After every row comes one of two labels: whether the row has a hidden trait. Each part has its own trait and labels.
In the rows, 128 means zero.
[139 115  78 137 113 114 176 111 151 124 160 123 136 137 116  99 116 168
 128  93 106 139 104 160] : qn
[129 143 114 140 111 137  91 165 133  92 119 153 117 133 105 146 150 150
 112 113 119 114  84 170] : hq
[122 116 156 187 128 158  96  93 114 104 106 105  74 112 129 136 139  88
 166 122 126 132  94 141] : hq
[123  91 130 185 107 161 169 120 123 138 137  69 146 147 119 154 126 178
  59 125 154 143 193 137] : qn
[140  93  96 166 111  98 255 108 127 112 152 105 162 164 120  76 112 247
  82  96  78 150 128 148] : qn
[115 110 168 249 120 174 124 131 101  87 111  86  89 138 118 169 151 165
  65 120 148 122 120 163] : hq
[111 123 174 228 126 167  96 127 107  99 100 104  80 127 128 167 149 125
 115 125 149 121 111 150] : hq
[128 100 106 168 122 116 236 106 124 106 141 107 126 154 119 104 103 185
  96 105 108 142 106 157] : qn
[126 133 104 124 110 101 183 149 155 130 131 142 157 147 117 114 122 183
 102 105 120 127 121 156] : qn
[122 137 116 142 110 117 156 145 152 123 128 127 127 137 119 133 132 164
 116 104 128 123 101 164] : qn
[125 156 126 174 119 135  95 169 117  59  97 177  97 139 104 147 155 163
 105 111 105 105  52 181] : hq
[137 108  96 104 128 101 197 102 139 130 147 123 147 145 123  89  98 148
 129 114  92 143 112 135] : qn
[126 142 101 132 117 108 136 151 146 113 126 148 126 134 113 129 139 172
 116 101 117 119  63 179] : qn
[122 122 152 190 103 164 111 131 120 118 118  91 106 132 118 158 151 144
  99 120 145 126 129 149] : qn
[111 155 152 200  85 144 146 161 114  75 100 119  88 146 121 170 157 189
  92 142 141 116 124 144] : qn
[133 100 135 173 125 137 136  89 116 125 133  94  95 123 121 121 134 112
 155 103 113 143  90 153] : hq
[129 112 139 225 128 166 106  82 118  93 118  98  64 119 120 120 140 114
 161  97 115 132  66 169] : hq
[120  92 122 169 112 115 241 110 115 135 145  80 149 155 133 126 108 197
  89 130 140 149 177 127] : qn
[131 121 103 198 131 117 171 103 128  88 139 143  87 134 119  99 133 174
 158  82  90 132  33 197] : qn
